Below are the code and all the weights of a small trained network. Each question names an input and a target symbol and asks about switching units off, where a switched-off unit gives its printed mean instead of its output.

import numpy as np


def w(rows, s, z=0):
    codes = np.array(rows[::2]) - 128.0
    scale = np.full(codes.shape[1], s)
    scale[-1] = z or s
    return codes * scale


def norm(h):
    return h / np.sqrt((h * h).mean(-1, keepdims=True) + 1e-5)


def f(y):
    return np.maximum(y, 0)


def softmax(a):
    e = np.exp(a - a.max(-1, keepdims=True))
    return e / e.sum(-1, keepdims=True)


def log_softmax(a):
    a = a - a.max(-1, keepdims=True)
    return a - np.log(np.exp(a).sum(-1, keepdims=True))


def net(x, mask):
    ids = ['ΔΠΣΦΨΩγεηλμ'.index(c) for c in x.split()]
    T = len(ids)
    res = E[ids] + P[:T]
    u = 0
    for l in range(2):
        r = norm(res)
        for j in range(2):
            rows = slice(3 * j, 3 * j + 3)
            q, k, v = (r @ M[l][rows].T for M in (Q, K, V))
            z = softmax(np.where(np.tri(T) > 0, q @ k.T / 3**0.5, -1e9)) @ v
            o = O[l][rows]
            res = res + np.where(mask[u + j], z, o[:, -1]) @ o[:, :-1]
        u += 2
        y = f(norm(res) @ A[l][:, :-1].T + A[l][:, -1])
        res = res + np.where(mask[u : u + 12], y, B[l][:, -1]) @ B[l][:, :-1]
        u += 12
    return log_softmax(norm(res)[-1] @ U[:, :-1].T + U[:, -1])


Q, K, V, O, A, B = {}, {}, {}, {}, {}, {}
E = w([
[175,116,145,133,120,85,176],'Δ',
[40,133,153,127,154,98,144],'Π',
[119,107,184,55,94,168,111],'Σ',
[148,173,158,136,159,172,163],'Φ',
[183,133,112,124,62,153,74],'Ψ',
[74,173,216,117,110,177,77],'Ω',
[151,122,83,144,164,162,158],'γ',
[117,83,145,77,105,22,48],'ε',
[95,182,143,130,209,77,112],'η',
[103,58,86,137,119,138,122],'λ',
[250,56,226,178,166,176,105],'μ',
],0.024)
P = w([
[205,199,39,56,47,10,196],'0',
[173,188,54,114,72,53,202],'1',
[145,176,64,134,88,95,190],'2',
[114,167,76,150,98,122,175],'3',
[92,152,86,167,100,151,171],'4',
[74,146,101,181,114,179,161],'5',
[62,130,125,189,117,208,153],'6',
[53,114,146,211,121,230,150],'7',
[52,90,175,229,129,254,154],'8',
],0.0066)
Q[0] = w([
[164,77,17,153,129,150,150],'0.h0',
[94,121,88,173,248,140,73],'0.h0',
[100,30,110,123,102,103,68],'0.h0',
[181,173,106,107,132,121,139],'0.h1',
[122,106,148,146,131,117,119],'0.h1',
[121,138,133,115,153,141,149],'0.h1',
],0.017)
K[0] = w([
[210,84,8,156,148,123,97],'0.h0',
[50,136,63,151,214,168,110],'0.h0',
[79,66,78,119,75,126,45],'0.h0',
[147,143,112,96,118,108,132],'0.h1',
[163,121,134,126,131,118,115],'0.h1',
[118,145,123,133,137,140,103],'0.h1',
],0.016)
V[0] = w([
[70,50,199,160,196,163,116],'0.h0',
[33,44,205,164,168,224,116],'0.h0',
[88,58,212,254,236,68,91],'0.h0',
[74,98,171,194,183,192,96],'0.h1',
[39,210,49,124,63,76,231],'0.h1',
[194,56,185,169,165,56,180],'0.h1',
],0.0055)
O[0] = w([
[158,136,118,103,105,59,155,115],'0.h0',
[164,152,63,43,99,72,180,122],'0.h0',
[175,92,197,128,91,11,146,101],'0.h0',
[156,102,98,205,200,195,238,97],'0.h1',
[107,253,111,170,1,102,81,22],'0.h1',
[113,64,240,126,152,65,204,254],'0.h1',
],0.0042,0.0028)
A[0] = w([
[181,111,89,56,97,57,214,118],'0.n0',
[67,117,71,162,146,216,97,117],'0.n1',
[31,166,131,167,179,86,145,81],'0.n2',
[253,145,126,153,55,96,97,9],'0.n3',
[150,185,142,136,88,92,206,90],'0.n4',
[171,184,182,141,168,127,133,166],'0.n5',
[80,106,125,188,80,77,156,181],'0.n6',
[72,103,161,88,196,110,153,104],'0.n7',
[165,109,121,198,60,149,88,3],'0.n8',
[216,211,50,79,171,48,170,177],'0.n9',
[230,136,38,71,71,121,199,115],'0.n10',
[180,134,157,40,127,156,156,152],'0.n11',
],0.013,0.0032)
B[0] = w([
[124,167,45,199,59,123,114,186],'0.n0',
[125,76,160,155,250,188,80,254],'0.n1',
[165,185,85,207,128,116,52,179],'0.n2',
[156,189,93,163,123,143,28,197],'0.n3',
[119,115,185,159,149,150,192,176],'0.n4',
[140,80,103,162,127,40,221,232],'0.n5',
[76,131,72,167,184,165,125,214],'0.n6',
[134,115,153,169,86,164,150,191],'0.n7',
[135,218,65,91,102,119,76,181],'0.n8',
[104,163,122,6,88,44,242,180],'0.n9',
[148,218,71,39,50,75,160,194],'0.n10',
[99,127,108,162,92,215,123,200],'0.n11',
],0.014,0.0069)
Q[1] = w([
[177,98,64,120,103,220,251],'1.h0',
[41,102,127,243,84,86,80],'1.h0',
[192,129,95,175,64,66,135],'1.h0',
[87,185,100,141,113,160,170],'1.h1',
[208,109,75,179,36,170,127],'1.h1',
[132,88,88,71,87,71,108],'1.h1',
],0.012)
K[1] = w([
[115,64,32,224,95,255,217],'1.h0',
[149,36,67,90,127,19,53],'1.h0',
[49,61,143,142,46,59,118],'1.h0',
[159,233,129,107,137,159,153],'1.h1',
[149,49,65,249,48,228,131],'1.h1',
[211,149,56,54,109,62,102],'1.h1',
],0.01)
V[1] = w([
[202,241,153,115,150,137,98],'1.h0',
[91,74,163,185,147,139,151],'1.h0',
[75,152,171,94,157,85,98],'1.h0',
[109,93,109,65,70,51,81],'1.h1',
[107,157,217,127,6,162,156],'1.h1',
[254,149,136,112,119,190,108],'1.h1',
],0.0085)
O[1] = w([
[204,116,195,241,143,203,159,111],'1.h0',
[119,148,168,88,151,85,67,123],'1.h0',
[155,73,138,202,68,60,189,60],'1.h0',
[52,26,170,200,187,198,125,2],'1.h1',
[107,171,253,159,112,131,97,81],'1.h1',
[160,223,67,95,71,170,195,184],'1.h1',
],0.0052,0.0054)
A[1] = w([
[164,147,124,15,166,100,101,87],'1.n0',
[167,173,87,117,62,103,57,20],'1.n1',
[186,109,78,112,141,84,67,136],'1.n2',
[121,140,146,132,139,104,111,94],'1.n3',
[137,72,194,20,93,132,185,157],'1.n4',
[36,100,141,161,193,121,129,100],'1.n5',
[117,140,187,183,151,127,82,141],'1.n6',
[125,81,143,197,248,130,111,162],'1.n7',
[95,141,120,136,143,123,189,105],'1.n8',
[108,125,137,177,133,80,123,4],'1.n9',
[148,103,219,160,136,131,118,71],'1.n10',
[93,127,140,104,211,204,122,74],'1.n11',
],0.015,0.0027)
B[1] = w([
[170,243,146,75,105,138,147,170],'1.n0',
[170,49,132,45,55,94,203,214],'1.n1',
[38,170,115,174,136,113,113,227],'1.n2',
[134,135,116,99,136,129,147,137],'1.n3',
[116,80,89,129,109,139,241,168],'1.n4',
[182,149,168,172,120,180,166,195],'1.n5',
[110,153,158,171,116,124,184,186],'1.n6',
[124,58,136,134,174,222,76,255],'1.n7',
[91,122,113,149,124,99,51,193],'1.n8',
[188,146,121,139,129,144,92,168],'1.n9',
[81,184,133,74,99,71,120,182],'1.n10',
[137,101,167,250,139,128,113,218],'1.n11',
],0.018,0.0074)
U = w([
[78,205,76,149,44,128,167,255],'Δ',
[117,174,127,213,174,148,49,64],'Π',
[96,88,167,87,100,222,114,56],'Σ',
[75,68,134,120,199,111,219,46],'Φ',
[150,164,128,59,89,161,2,67],'Ψ',
[58,185,240,113,113,113,101,36],'Ω',
[134,201,121,65,221,158,126,131],'γ',
[67,47,173,107,87,55,17,148],'ε',
[137,130,136,117,209,16,67,118],'η',
[14,117,33,107,171,157,63,31],'λ',
[251,74,146,140,130,125,143,75],'μ',
],0.0083,0.0035)

Each question gives the input, a string of symbols that net reads in full, and the target symbol t.
The units are the heads (3 rows each of Q, K, V and O) and the neurons (one row each of A and B). Each row of codes is followed by its name. A weight is (code - 128) times the scale printed after its matrix; where a second scale follows, it is the last column's (O, A, B and U).
mask holds one flag per unit, layer by layer, with each layer's heads first. A switched-off unit (its flag False) gives its mean, the last column of its rows in O or B, instead of its output. The means were averaged over made-up inputs and are rounded, as every weight is.
A unit's drop is (log p(t) with every unit on - log p(t) with that unit switched off) / (log p(t) with every unit on - log p(t) with every unit switched off).
The circuit of an input: a set's keep is (log p(t) with only the set's units on - log p(t) with every unit switched off) / (log p(t) with every unit on - log p(t) with every unit switched off). Starting from the 12 units with the biggest drops (on a tie, the unit counted first), units are removed one at a time, each time the one whose removal leaves the highest keep (on an exact tie, the one counted first), for as long as the keep stays at least 0.8.
units of the circuit, in order: the units of the circuit, biggest drop first
unit that matters most: the unit with the biggest drop
k most important neurons: the k neurons with the biggest drops, biggest first
top k neurons in layer l: the k neurons of layer l with the biggest drops, biggest first
which heads matter: for each layer, one digit per head in row order, 1 if its drop is at least 0.15 and else 0, layers parted by /
drop when u is switched off: that unit's drop, to one decimal
input Ω λ η μ Ψ Σ γ ε, target Δ: 4 most important neurons -> [0.n1; 0.n0; 1.n7; 0.n7]
input γ Ψ λ Δ λ, target Π: 2 most important neurons -> [0.n1; 1.n11]
input Δ μ ε Ω μ η γ, target γ: top neuron in layer 0 -> [0.n10]
input Π η ε γ ε μ μ μ, target Σ: 2 most important neurons -> [0.n10; 1.n7]
input ε μ γ λ λ μ Ω μ, target Σ: 3 most important neurons -> [1.n7; 0.n0; 0.n10]
input ε λ ε Π γ μ, target Δ: units of the circuit, in order -> [0.n1; 1.n7; 0.n8]
input Π μ μ Φ λ Φ μ μ η, target η: 4 most important neurons -> [0.n2; 0.n9; 0.n1; 0.n5]
input μ μ γ λ μ γ μ μ μ, target Φ: units of the circuit, in order -> [0.h1; 0.n2; 0.n3; 1.n10]
input ε λ Ψ, target Ψ: units of the circuit, in order -> [0.n8; 0.h0; 1.n1; 0.n1]
input Δ μ Ω η γ μ Σ Π Π, target Π: 2 most important neurons -> [0.n6; 0.n2]
input μ Ω Π Φ μ Δ γ λ ε, target Δ: 4 most important neurons -> [0.n1; 1.n7; 0.n0; 0.n7]
input η μ Δ ε Ω γ Ω ε, target Π: units of the circuit, in order -> [1.h1; 1.n5; 1.n1]
input γ Δ λ Ψ Δ, target Π: units of the circuit, in order -> [0.h0; 1.n1]
input Δ ε ε μ Ω λ Ω μ, target Ω: 2 most important neurons -> [0.n10; 0.n6]
input μ Ψ λ γ, target γ: top 3 neurons in layer 0 -> [0.n1; 0.n9; 0.n10]
input η Π λ Φ Ω λ, target Π: unit that matters most -> 1.n11
input Δ λ λ λ μ Δ, target Π: which heads matter -> 11 / 00
input γ λ λ η Δ η μ, target Δ: 2 most important neurons -> [0.n1; 0.n8]
input ε λ Ω ε Π, target Π: top 4 neurons in layer 0 -> [0.n6; 0.n4; 0.n10; 0.n3]
input μ ε η λ ε, target Π: most important neuron -> [1.n5]
input λ Φ μ μ λ μ μ, target Φ: top 3 neurons in layer 0 -> [0.n2; 0.n6; 0.n1]
input ε μ μ Ψ Ω Φ, target Φ: drop when 0.h1 is switched off -> 0.1
input λ ε Ψ μ Ω μ, target Ω: drop when 1.n1 is switched off -> -0.1
input γ γ μ μ λ λ Δ Φ, target Φ: drop when 1.n4 is switched off -> 0.2
input ε μ Π Δ Ψ, target Ψ: drop when 0.n5 is switched off -> 0.2
